In the rows, 128 means zero.
Each row is followed by its class.
[155 169 202 114 137 107 172 143 135 136 116 150 110  97 112 128 134 135
 136 113 126 108 129 168 103 167 146 206 135 133 157 155 158  99 128 146
  62 197 127] -> dal
[163 157 197 101 137 102 167 138 124 154 128 145 111  96 117 128 149 139
 150 127 126 110 134 173  91 170 154 196 118 129 141 156 161  82 129 146
  62 195 123] -> ber
[108 160 135 123 141  18 121 158  90 113 144 117 140  80 148 141 130 157
 107 174 123 134 105 169  98 167 142 138 139 143 155 104 126 102 104 124
 151 167 198] -> fam
[137 150 190 123 137 141 138 150 122 139 115 130 127  95 109 146 133 150
 150  97 134  93 129 175  88 155 162 215 124 144 130 186 146  94 127 134
  56 174 118] -> ber
[149 162 194 112 139 111 158 137 136 144 118 137 104  97 117 134 138 135
 149 107 121 106 126 163 100 169 142 194 134 134 134 148 144  81 128 153
  62 197 120] -> Zot
[124 159 178 128 136 153 134 146 128 138 118 126 114 110 106 165 142 153
 146  94 123  96 115 176  99 149 151 206 139 150 120 176 133  78 129 133
  62 186 109] -> Zot
[ 90 139 140 129 126  39 123 154 122 119 128 126 145  51 110 115 124 172
 128 117 127 119 106 179 111 170 125 125 122 150 172 111 153 164  84 159
 140 143 193] -> Luko
[108 159 136 124 140  20 122 159  96 120 141 115 139  80 144 142 126 156
 111 170 125 129 108 162  93 168 146 136 138 146 152 115 124 103  98 121
 150 163 196] -> fam
[152 172 184 105 145 102 158 144 113 151 122 141 114  87 120 132 128 137
 156 132 127 111 120 172 112 153 150 209 132 130 138 154 144  76 142 135
  64 205 127] -> fam
[ 88 149 149 128 142  45 117 149 107 101 132 126 165  47 126 140 111 180
 122 117 132 115  94 166  98 162 122 137 141 141 179 103 139 163  97 155
 134 150 204] -> veles
[105 155 129 124 129  34 116 156 111 114 133 108 120  93 138 164 140 166
 107 159 108 128 112 175  85 172 145 116 139 142 153 112 129 105  92 138
 157 167 183] -> Zot
[ 90 146 147 123 139  50 121 148 113 107 125 129 156  56 128 132 121 169
 123 118 133 114  99 166 103 169 121 135 138 146 173 109 140 163  91 158
 129 144 201] -> veles
[ 79 145 152 139 135  52 127 152 127 103 130 125 159  48 118 127 119 180
 102 107 130 106 108 186 103 170 130 133 134 155 185 116 142 170  85 147
 127 152 203] -> dal
[100 139 128 125 122  39 120 154  94 107 129 109 133  84 129 155 131 171
 113 170 119 127 109 168  81 164 152 119 144 144 185 115 140 126  98 120
 171 138 200] -> daged
[127 153 184 126 145 144 129 146 110 120 112 131 129  94 113 164 119 146
 155  94 137  97 104 161  90 145 149 209 148 137 138 170 140  87 126 135
  73 179 130] -> veles
[128 151 130 118 129   6 123 145 110 114 124 112 124  97 129 138 140 167
 102 165 111 131 103 169  87 175 143 123 143 137 157 112 136 104  96 137
 160 162 200] -> Sufez
[117 151 145 118 134  31 119 159  91 120 141 111 125  90 139 148 151 163
 108 168 121 127 120 173  73 173 150 126 127 146 161 121 139 102  91 136
 157 155 194] -> ber
[125 155 182 131 140 149 133 142 112 123 116 129 137 100 112 158 117 156
 151  88 138  96 104 161  94 145 144 211 150 144 131 172 139  85 129 134
  76 173 126] -> veles
[145 147 189 110 127 112 161 135 123 133 120 148 118 100 115 141 137 140
 146 133 126 111 125 166  96 168 151 196 133 138 162 157 156 103 133 135
  82 185 137] -> daged
[114 136 176 137 128 156 128 144 121 127 110 126 135 102 101 166 125 155
 146  97 139  86 116 167  92 142 159 208 138 154 138 193 135 102 130 114
  75 167 128] -> daged
[121 144 140 119 134  15 121 147 114 118 128 110 120  96 130 144 147 160
 104 166 116 133 105 167  89 173 142 129 136 135 153 121 135 106  94 135
 156 165 203] -> Sufez
[162 157 188  96 132  95 155 133 125 149 105 139 100 101 110 132 139 145
 142 128 118 117 120 169 101 160 148 199 132 122 148 164 149  81 132 143
  79 203 135] -> Sufez
[122 136 184 135 127 152 140 141 125 126 112 136 133  96 102 153 131 153
 147 100 138  96 116 170  97 148 157 210 134 144 140 185 146 111 133 120
  63 175 126] -> daged
[118 138 181 132 131 144 129 148 127 131 112 131 126  96 106 156 131 154
 149 104 136  96 120 171  98 145 160 208 135 149 138 191 140 107 127 116
  69 172 129] -> daged
[115 159 183 137 139 149 126 152 113 129 114 134 143  81 109 145 109 149
 149  92 142  91 109 167 111 145 155 227 135 147 128 186 125 100 131 116
  53 179 127] -> fam
[150 166 200 114 138 112 166 143 131 137 118 139 104  87 113 136 134 144
 138 112 124 107 129 175 101 157 147 201 136 136 157 157 157  90 126 145
  71 204 126] -> dal
[113 150 144 135 128  27 129 154 121 110 130 112 120  87 136 134 138 166
  93 149 115 127 116 180 101 173 148 123 145 156 164 115 144 110  85 143
 160 157 188] -> dal
[ 79 150 141 134 138  47 113 165 102 112 132 127 177  46 124 129 104 173
 120 122 131 112 103 175 110 161 135 152 126 142 172 122 123 163 106 130
 121 156 204] -> fam
[131 148 180 132 129 143 132 140 119 124 106 130 123 101  96 153 134 153
 135  96 130  97 105 162  99 149 152 215 136 138 127 184 132  99 132 125
  64 182 133] -> Sufez
[106 139 131 122 127  24 124 157 108 116 133 112 125  97 130 145 143 162
 109 171 119 121 111 174  82 170 152 117 138 153 167 117 142 122  99 121
 167 145 201] -> daged
[127 141 177 131 128 142 128 139 122 132 111 132 137  98  99 156 126 160
 137  94 132  96 110 156  97 144 151 212 136 141 138 190 122 101 131 121
  82 176 130] -> Sufez
[ 92 138 138 127 124  39 113 143 118 106 121 131 161  66 109 122 124 178
 101 116 123 116  96 178 101 175 125 137 132 144 182 116 137 167  94 149
 133 141 209] -> Sufez
[123 150 169 139 118 151 127 154 112 132 116 121 125  84  95 151 117 163
 153  87 125 104 115 173 104 143 148 204 130 146 136 178 149  94 118 131
  91 179 119] -> Luko
[129 158 185 124 144 145 132 142 112 128 111 123 127  98 114 161 122 158
 162  88 138  91 103 163  96 143 144 208 149 142 127 177 141  77 125 136
  70 182 128] -> veles
[ 95 141 131 139 115  39 121 155 124 118 121 124 158  65 110 108 126 172
 116 111 125 121 110 177 112 180 120 135 118 156 165 113 152 159  79 155
 138 140 193] -> Luko
[141 167 187 108 139 117 155 140 120 146 123 136 103  93 113 149 144 146
 149 117 121 111 124 170  97 161 141 187 134 131 144 151 142  82 132 149
  72 204 125] -> Zot
[113 158 144 120 142  27 122 150  99  99 134 111 134  91 146 150 129 165
 114 160 122 130  94 159  83 173 137 122 153 142 159 102 139 110  87 142
 166 151 202] -> veles
[122 153 182 130 139 157 133 142 121 129 114 132 127 101 107 163 127 149
 149  88 139  92 103 159  95 148 151 210 146 153 128 182 140  85 120 128
  73 175 118] -> veles
[150 169 186 112 143 108 162 131 126 140 124 144 107 100 109 143 140 135
 150 114 122 108 119 159  97 167 138 188 137 128 142 139 148  86 136 157
  59 195 123] -> Zot
[ 80 138 134 133 129  56 116 147 110  98 129 126 168  56 115 142 123 181
 112 132 134 111 101 183  88 167 127 126 129 151 194 114 139 187  94 140
 142 139 215] -> daged
[129 151 183 129 129 157 132 146 111 130 118 134 140  97 105 160 131 155
 140  96 137  90 122 169  83 151 157 217 123 147 138 186 139  97 126 123
  63 173 117] -> ber
[124 156 169 135 121 148 131 150 118 131 113 129 126  86  97 151 119 155
 150  86 135  97 117 165 104 147 145 203 128 152 130 181 143 101 118 125
  81 181 116] -> Luko
[131 145 181 130 125 149 127 139 126 138 103 125 123 103  94 149 129 164
 133  88 123 100 110 174 102 148 153 215 134 141 129 196 137  87 124 125
  69 187 126] -> Sufez
[147 177 186 104 142 116 156 138 109 136 128 141 104  98 111 155 134 139
 153 122 116 110 118 160  90 162 139 189 140 124 156 138 144  88 138 150
  71 194 130] -> Zot
[ 78 152 141 134 137  52 117 156  95 110 143 126 174  39 125 127 105 178
 110 124 132 113 100 180 109 158 128 146 129 147 174 106 125 164 110 136
 130 156 205] -> fam
[131 142 182 126 131 137 126 140 128 135 105 131 122 105 100 152 136 152
 140  96 131  99 109 170  99 146 151 215 134 135 126 192 133  91 125 127
  62 183 130] -> Sufez
[122 155 171 140 117 145 126 153 110 128 112 128 125  87  98 147 122 163
 147  89 131 103 113 167 106 147 147 203 129 149 130 180 144  95 116 124
  82 182 120] -> Luko
[134 146 182 126 128 137 126 141 131 137 103 131 125 100  97 154 128 158
 140  93 127  99 112 171  99 148 152 218 132 133 131 196 135  92 126 126
  64 189 128] -> Sufez
[ 80 146 151 127 138  50 112 147 100  98 126 130 166  54 129 140 117 177
 117 117 137 111  89 158  97 168 121 134 141 149 185 109 131 163  86 149
 138 140 210] -> veles
[ 73 126 141 134 122  58 118 146 111 103 135 131 166  54 117 135 120 178
 110 125 133 113 110 179  97 169 130 129 128 152 190 117 143 185 100 143
 139 135 210] -> daged
[145 171 185 108 146 111 158 145 107 146 123 146 122  73 117 135 120 140
 156 124 130 105 121 164 104 156 149 206 131 134 147 158 137  91 141 134
  68 208 131] -> fam
[115 152 127 120 125  12 124 157 102 114 133 116 121  85 131 134 135 159
 118 163 116 133 110 177  93 179 136 114 134 147 163 102 151 110  85 148
 171 153 193] -> Luko
[121 156 176 133 144 148 133 150 120 132 123 128 145  94 113 151 108 149
 151  94 135  88 114 170 107 142 154 224 136 154 120 182 123  92 138 121
  66 180 121] -> fam
[144 167 204 112 140 118 169 139 123 137 121 142 100  86 110 137 136 144
 136 117 130 107 123 168 100 155 146 193 138 139 164 156 156  95 125 144
  78 198 130] -> dal
[126 149 178 131 133 140 123 146 122 127 110 129 123  95  95 158 125 155
 141  94 129  99 109 163  96 146 158 215 139 137 132 195 130 104 127 123
  65 178 132] -> Sufez
[116 145 128 125 125   8 122 162 114 124 130 108 117  77 129 132 133 160
 122 156 114 134 115 170  97 171 142 116 130 142 151 108 150 109  84 142
 163 160 186] -> Luko
[115 162 132 116 142  22 118 160  99 109 135 110 123  92 145 156 138 160
 120 165 120 128 102 165  84 168 142 123 150 146 152 107 137  99  92 134
 163 159 196] -> veles
[115 146 142 119 135  23 125 157 100 114 138 112 128  83 143 148 148 160
 106 172 128 126 121 175  69 174 153 122 127 146 155 117 139 113  90 136
 154 153 193] -> ber
[146 173 187 106 136 116 157 138 124 137 124 145 107 106 112 145 137 136
 145 115 117 107 121 165  95 174 141 193 136 138 149 145 145  90 129 151
  72 190 125] -> Zot
[ 77 144 140 137 129  57 113 156 123 112 132 125 162  55 116 140 129 181
 112 105 122 108 106 184  98 172 129 130 127 149 173 114 128 161  94 150
 125 159 194] -> Zot
[110 142 134 121 125  26 115 145  98 116 123 103 125  86 131 151 135 176
  96 163 112 133 104 168  86 165 143 124 140 136 162 123 129 104  92 127
 166 165 202] -> Sufez
[125 157 182 132 140 150 126 146 112 122 115 129 135  94 113 163 115 156
 148  89 139  93 105 163  94 144 145 213 146 142 132 174 135  89 128 128
  75 179 127] -> veles
[105 135 136 125 130  30 120 154 113 118 131 107 125  87 133 152 144 166
 111 171 120 130 114 178  85 166 152 122 137 150 168 123 143 115  93 127
 166 154 199] -> daged
[153 161 189 104 134 102 154 129 116 144 116 144 112  93 104 140 130 146
 145 121 123 114 118 154  96 164 143 196 133 119 153 166 146  90 132 139
  76 202 143] -> Sufez
[142 157 185 115 128 111 152 139 114 135 122 143 106  80 109 138 129 139
 151 121 130 117 120 161 102 163 141 184 126 136 150 152 158  96 118 147
  95 193 129] -> Luko
[119 153 188 140 135 159 137 156 134 127 114 122 119  90 101 158 127 158
 130  83 132  88 121 185  98 137 159 211 137 158 135 191 141  95 122 122
  73 192 116] -> dal
[101 159 134 123 150  18 112 170  99 118 142 110 128  84 138 144 123 150
 111 169 122 127 106 169  94 163 155 136 143 152 154 117 126 109 100 126
 155 148 198] -> fam
[100 138 133 127 127  32 122 146 102 108 138 113 133  97 130 155 138 163
 105 171 120 128 107 160  81 176 146 117 143 156 179 114 143 122  89 125
 172 138 206] -> daged
[114 166 181 138 133 150 122 146  96 108 119 131 141  98 108 173 112 162
 146  88 141  95  95 145  90 148 146 211 154 148 138 179 135  93 121 122
  80 167 136] -> veles
